Below are the code and all the weights of a small trained network. Each question names an input and a class and asks about switching units off, where a switched-off unit gives its printed mean instead of its output.

import numpy as np


def w(rows, s, z=0):
    codes = np.array(rows[::2]) - 128.0
    scale = np.full(codes.shape[1], s)
    scale[-1] = z or s
    return codes * scale


def norm(h):
    return h / np.sqrt((h * h).mean(-1, keepdims=True) + 1e-5)


def f(y):
    return np.maximum(y, 0)


def log_softmax(a):
    a = a - a.max(-1, keepdims=True)
    return a - np.log(np.exp(a).sum(-1, keepdims=True))


def net(x, mask):
    res = np.array(x, float).reshape(1, 5) / 4 @ E
    u = 0
    for l in range(3):
        y = f(norm(res) @ A[l][:, :-1].T + A[l][:, -1])
        res = res + np.where(mask[u : u + 4], y, B[l][:, -1]) @ B[l][:, :-1]
        u += 4
    return log_softmax(norm(res)[-1] @ U[:, :-1].T + U[:, -1])


A, B = {}, {}
E = w([
[128,128,127,130,126,127,129,127,132],'x0',
[157,135,229,183,163,98,153,131,105],'x1',
[77,64,110,120,151,50,138,131,126],'x2',
[113,153,113,167,150,125,166,247,169],'x3',
[129,129,127,128,129,127,128,128,126],'x4',
],0.016)
A[0] = w([
[202,195,211,155,131,210,136,119,113,80],'L0N0',
[191,204,143,126,110,252,122,97,120,114],'L0N1',
[145,149,142,134,142,150,138,165,107,2],'L0N2',
[188,226,129,150,117,248,136,155,145,55],'L0N3',
],0.029,0.0042)
B[0] = w([
[138,197,180,160,113,101,55,66,232,242],'L0N0',
[250,117,34,68,249,90,191,149,147,249],'L0N1',
[148,184,109,163,103,175,170,151,151,158],'L0N2',
[6,68,174,143,25,185,121,161,25,253],'L0N3',
],0.019,0.028)
A[1] = w([
[183,133,237,176,167,79,149,108,107,78],'L1N0',
[110,142,214,163,139,101,98,103,96,3],'L1N1',
[160,109,206,139,136,82,96,48,117,50],'L1N2',
[137,145,254,198,139,94,132,133,120,84],'L1N3',
],0.037,0.0059)
B[1] = w([
[130,107,156,62,175,134,5,234,150,243],'L1N0',
[84,51,182,243,50,113,164,175,134,201],'L1N1',
[65,54,141,74,129,105,54,100,101,245],'L1N2',
[220,198,93,165,148,142,252,86,85,254],'L1N3',
],0.018,0.022)
A[2] = w([
[143,78,144,94,135,119,141,41,91,83],'L2N0',
[83,147,124,124,117,115,134,3,100,29],'L2N1',
[162,158,155,159,187,94,160,147,105,2],'L2N2',
[101,169,105,175,144,109,150,190,163,52],'L2N3',
],0.038,0.0031)
B[2] = w([
[153,180,122,193,141,108,191,100,98,231],'L2N0',
[76,150,82,102,102,121,104,1,91,185],'L2N1',
[172,96,75,113,152,134,181,106,58,240],'L2N2',
[89,151,113,112,154,102,146,147,217,253],'L2N3',
],0.021,0.013)
U = w([
[216,124,57,94,203,114,202,148,104,254],'0',
[65,141,96,139,104,89,118,10,74,144],'1',
[47,96,110,101,45,212,148,198,56,13],'2',
[41,139,86,102,149,86,147,167,226,112],'3',
[175,174,174,102,165,88,4,58,228,80],'4',
[117,40,205,148,146,77,70,158,59,129],'5',
[139,219,194,235,60,166,180,125,170,112],'6',
],0.015,0.0032)

Each question gives the input, the list of numbers given to net, and the class t.
The units are the neurons (one row each of A and B). Each row of codes is followed by its name. A weight is (code - 128) times the scale printed after its matrix; where a second scale follows, it is the last column's (A, B and U).
mask holds one flag per neuron, layer by layer. A switched-off neuron (its flag False) gives its mean, the last column of its row in B, instead of its output. The means were averaged over made-up inputs and are rounded, as every weight is.
A unit's drop is (log p(t) with every unit on - log p(t) with that unit switched off) / (log p(t) with every unit on - log p(t) with every unit switched off).
The circuit of an input: a set's keep is (log p(t) with only the set's units on - log p(t) with every unit switched off) / (log p(t) with every unit on - log p(t) with every unit switched off). Starting from all 12 units, units are removed one at a time, each time the one whose removal leaves the highest keep (on an exact tie, the one counted first), for as long as the keep stays at least 0.8.
units of the circuit, in order: the units of the circuit, biggest drop first
most important unit: the unit with the biggest drop
top k neurons: the k neurons with the biggest drops, biggest first
top k neurons in layer l: the k neurons of layer l with the biggest drops, biggest first
input [7,5,-4,0,-1], class 4: top 2 neurons	[L0N0; L0N1]
input [-1,5,-7,-6,6], class 4: units of the circuit, in order	[L0N0]
input [-8,1,7,-5,-1], class 5: top 4 neurons	[L0N1; L0N3; L1N3; L1N1]
input [-3,-8,7,-4,5], class 1: top 2 neurons	[L0N1; L1N0]
input [-5,1,1,-7,-7], class 5: units of the circuit, in order	[L0N1; L1N3; L0N3; L0N0]
input [6,-5,4,6,-1], class 3: top 3 neurons	[L0N3; L0N1; L1N3]
input [4,-8,6,0,1], class 1: top 4 neurons	[L0N1; L1N1; L1N0; L0N2]
input [-5,3,6,0,8], class 5: units of the circuit, in order	[L0N1; L0N3; L1N2; L1N1]
input [-7,2,-1,-6,-7], class 4: top 2 neurons	[L0N3; L1N3]
input [-2,2,5,-8,2], class 5: top 2 neurons in layer 1	[L1N0; L1N1]
input [-2,-6,0,7,4], class 2: top 2 neurons in layer 0	[L0N0; L0N1]
input [3,-5,1,-3,7], class 1: top 4 neurons	[L0N1; L1N0; L0N3; L2N1]
input [6,4,1,-8,1], class 5: top 4 neurons	[L1N0; L0N1; L0N3; L1N1]
input [-5,-4,6,7,-6], class 3: top 2 neurons in layer 1	[L1N3; L1N2]
input [-2,2,-6,3,0], class 6: most important unit	L0N0
input [2,2,0,-2,5], class 4: top 2 neurons	[L0N3; L1N0]
input [3,-7,1,8,0], class 3: top 2 neurons	[L0N3; L1N2]
input [4,-8,4,1,-1], class 3: top 3 neurons	[L1N2; L0N3; L0N1]
input [3,-5,-8,2,0], class 2: top 2 neurons	[L0N3; L1N3]
input [1,0,-6,2,8], class 2: units of the circuit, in order	[L0N3]
input [-2,3,-2,0,-2], class 4: top 2 neurons in layer 0	[L0N0; L0N1]
input [-2,8,-8,1,-6], class 6: top 2 neurons in layer 1	[L1N3; L1N1]
input [-8,-1,2,1,8], class 3: top 2 neurons in layer 0	[L0N1; L0N3]
input [7,5,-7,1,5], class 6: top 3 neurons	[L0N3; L0N0; L0N2]
input [4,1,-8,-6,8], class 4: top 3 neurons	[L0N0; L0N1; L1N3]
input [0,-7,1,3,8], class 3: top 2 neurons in layer 1	[L1N3; L1N2]
input [8,1,-3,7,6], class 6: most important unit	L1N2
